Below is a small trained network, with its code and all its weights. Each question gives an input and a class and asks what happens when units are switched off, that is, made to give their printed mean instead of their output.

import numpy as np


def w(rows, s, z=0):
    codes = np.array(rows[::2]) - 128.0
    scale = np.full(codes.shape[1], s)
    scale[-1] = z or s
    return codes * scale


def f(y):
    return np.maximum(y, 0)


def log_softmax(a):
    a = a - a.max(-1, keepdims=True)
    return a - np.log(np.exp(a).sum(-1, keepdims=True))


def net(x, mask):
    res = np.array(x, float).reshape(1, 6) / 4 @ E
    y = f(res @ A[0][:, :-1].T + A[0][:, -1])
    res = res + np.where(mask, y, B[0][:, -1]) @ B[0][:, :-1]
    return log_softmax(res[-1] @ U[:, :-1].T + U[:, -1])


A, B = {}, {}
E = w([
[133,156,77],'x0',
[131,134,120],'x1',
[123,123,134],'x2',
[30,226,223],'x3',
[254,190,192],'x4',
[128,126,131],'x5',
],0.0078)
A[0] = w([
[25,75,43,150],'N1',
[54,234,191,74],'N2',
[224,160,168,105],'N3',
[114,168,122,255],'N4',
[66,206,194,67],'N5',
[12,34,102,88],'N6',
[82,148,230,93],'N7',
[192,4,119,83],'N8',
[199,2,115,79],'N9',
],0.0075,0.0097)
B[0] = w([
[175,185,217,214],'N1',
[125,165,45,181],'N2',
[156,192,174,170],'N3',
[131,5,178,254],'N4',
[118,175,65,167],'N5',
[182,194,147,183],'N6',
[91,150,88,167],'N7',
[67,192,70,172],'N8',
[101,163,75,174],'N9',
],0.012,0.0097)
U = w([
[86,180,6,113],'0',
[125,99,131,205],'1',
[129,88,128,196],'2',
[177,186,176,31],'3',
[116,81,122,175],'4',
[120,78,123,169],'5',
[93,46,96,6],'6',
],0.012,0.011)

Each question gives the input, the list of numbers given to net, and the class t.
The units are the neurons (one row each of A and B). Each row of codes is followed by its name. A weight is (code - 128) times the scale printed after its matrix; where a second scale follows, it is the last column's (A, B and U).
mask holds one flag per neuron, in row order. A switched-off neuron (its flag False) gives its mean, the last column of its row in B, instead of its output. The means were averaged over made-up inputs and are rounded, as every weight is.
A unit's drop is (log p(t) with every unit on - log p(t) with that unit switched off) / (log p(t) with every unit on - log p(t) with every unit switched off).
The circuit of an input: a set's keep is (log p(t) with only the set's units on - log p(t) with every unit switched off) / (log p(t) with every unit on - log p(t) with every unit switched off). Starting from all 9 units, units are removed one at a time, each time the one whose removal leaves the highest keep (on an exact tie, the one counted first), for as long as the keep stays at least 0.8.
units of the circuit, in order: the units of the circuit, biggest drop first
k most important neurons: the k neurons with the biggest drops, biggest first
drop when u is switched off: that unit's drop, to one decimal
input [0,6,4,-7,7,-7], class 0: 3 most important neurons	(N8 N9 N1)
input [0,-2,3,5,-7,3], class 3: most important neuron	(N1)
input [5,-3,6,8,8,-4], class 0: units of the circuit, in order	(N2 N5)
input [4,8,3,8,7,7], class 0: units of the circuit, in order	(N2 N5)
input [-3,5,3,8,-4,6], class 0: 3 most important neurons	(N2 N5 N7)
input [4,-8,-3,-6,-8,7], class 3: units of the circuit, in order	(N1 N6)
input [-1,4,3,-7,4,6], class 0: units of the circuit, in order	(N8 N9)
input [-3,1,3,-8,1,7], class 0: 2 most important neurons	(N8 N9)
input [0,5,-5,-6,4,4], class 0: 4 most important neurons	(N8 N9 N1 N4)
input [-6,1,7,-8,3,-1], class 0: 2 most important neurons	(N8 N9)
input [3,-4,-2,-8,-7,-2], class 0: 4 most important neurons	(N8 N9 N4 N3)
input [2,3,-6,5,-7,2], class 3: drop when N1 is switched off	0.7
input [-1,-4,-1,5,-7,6], class 3: drop when N1 is switched off	0.7
input [2,-5,1,4,-6,3], class 3: drop when N6 is switched off	0.5
input [-7,-7,-5,4,-8,8], class 3: drop when N1 is switched off	0.5
